Below is a small trained network, with its code and all its weights. Each question gives an input and a class and asks what happens when units are switched off, that is, made to give their printed mean instead of their output.

import numpy as np


def w(rows, s, z=0):
    codes = np.array(rows[::2]) - 128.0
    scale = np.full(codes.shape[1], s)
    scale[-1] = z or s
    return codes * scale


def norm(h):
    return h / np.sqrt((h * h).mean(-1, keepdims=True) + 1e-5)


def f(y):
    return y / 2 * (1 + np.tanh(0.7978845608 * (y + 0.044715 * y**3)))


def log_softmax(a):
    a = a - a.max(-1, keepdims=True)
    return a - np.log(np.exp(a).sum(-1, keepdims=True))


def net(x, mask):
    res = np.array(x, float).reshape(1, 2) / 4 @ E
    u = 0
    for l in range(3):
        y = f(norm(res) @ A[l][:, :-1].T + A[l][:, -1])
        res = res + np.where(mask[u : u + 5], y, B[l][:, -1]) @ B[l][:, :-1]
        u += 5
    return log_softmax(norm(res)[-1] @ U[:, :-1].T + U[:, -1])


A, B = {}, {}
E = w([
[162,92,10,79,99],'x0',
[184,131,99,254,126],'x1',
],0.0078)
A[0] = w([
[25,121,224,75,222,2],'L0N0',
[161,255,83,126,108,9],'L0N1',
[138,216,197,240,135,98],'L0N2',
[151,118,192,125,153,33],'L0N3',
[128,7,18,222,233,40],'L0N4',
],0.0065,0.00067)
B[0] = w([
[168,24,173,114,240,243],'L0N0',
[118,91,110,146,131,128],'L0N1',
[186,186,200,64,57,255],'L0N2',
[100,158,44,1,163,145],'L0N3',
[170,85,101,186,161,214],'L0N4',
],0.0093,0.005)
A[1] = w([
[29,199,202,61,195,253],'L1N0',
[26,1,59,96,166,181],'L1N1',
[33,141,236,94,126,105],'L1N2',
[116,161,124,9,151,122],'L1N3',
[122,193,35,237,39,232],'L1N4',
],0.0064,0.0027)
B[1] = w([
[161,151,71,147,111,254],'L1N0',
[155,233,175,132,35,230],'L1N1',
[138,56,10,87,153,189],'L1N2',
[2,61,90,210,92,200],'L1N3',
[57,63,188,99,156,233],'L1N4',
],0.0078,0.0046)
A[2] = w([
[33,144,99,98,192,4],'L2N0',
[193,250,161,143,113,146],'L2N1',
[98,88,103,187,139,78],'L2N2',
[121,86,187,163,112,134],'L2N3',
[91,144,91,90,25,75],'L2N4',
],0.012,0.0023)
B[2] = w([
[239,207,142,206,122,156],'L2N0',
[189,212,142,221,40,248],'L2N1',
[174,75,2,217,151,162],'L2N2',
[39,188,144,16,66,201],'L2N3',
[22,162,123,121,117,255],'L2N4',
],0.0073,0.0047)
U = w([
[155,104,199,54,210,223],'0',
[196,223,212,191,47,178],'1',
[7,173,93,101,70,201],'2',
[168,46,72,223,129,209],'3',
[112,165,130,160,160,3],'4',
[116,194,119,169,183,8],'5',
],0.016,0.0062)

Each question gives the input, the list of numbers given to net, and the class t.
The units are the neurons (one row each of A and B). Each row of codes is followed by its name. A weight is (code - 128) times the scale printed after its matrix; where a second scale follows, it is the last column's (A, B and U).
mask holds one flag per neuron, layer by layer. A switched-off neuron (its flag False) gives its mean, the last column of its row in B, instead of its output. The means were averaged over made-up inputs and are rounded, as every weight is.
A unit's drop is (log p(t) with every unit on - log p(t) with that unit switched off) / (log p(t) with every unit on - log p(t) with every unit switched off).
The circuit of an input: a set's keep is (log p(t) with only the set's units on - log p(t) with every unit switched off) / (log p(t) with every unit on - log p(t) with every unit switched off). Starting from the 12 units with the biggest drops (on a tie, the unit counted first), units are removed one at a time, each time the one whose removal leaves the highest keep (on an exact tie, the one counted first), for as long as the keep stays at least 0.8.
units of the circuit, in order: the units of the circuit, biggest drop first
k most important neurons: the k neurons with the biggest drops, biggest first
drop of u: that unit's drop, to one decimal
input [-6,-3], class 0: units of the circuit, in order	[L0N0]
input [1,4], class 3: 2 most important neurons	[L0N4, L1N1]
input [-6,0], class 0: 3 most important neurons	[L0N0, L1N1, L1N2]
input [-8,0], class 0: 4 most important neurons	[L0N0, L1N1, L1N2, L0N3]
input [-5,0], class 0: 2 most important neurons	[L0N0, L1N1]
input [0,-6], class 0: 2 most important neurons	[L0N0, L2N1]
input [2,0], class 2: 3 most important neurons	[L0N0, L2N3, L1N4]
input [0,-5], class 0: 2 most important neurons	[L0N0, L2N1]
input [1,2], class 3: 2 most important neurons	[L0N4, L2N2]
input [7,0], class 2: 3 most important neurons	[L0N0, L1N1, L2N4]
input [-5,-2], class 0: drop of L0N0	0.7
input [-8,-1], class 0: drop of L1N1	0.1
input [-3,-4], class 0: drop of L0N0	5.5
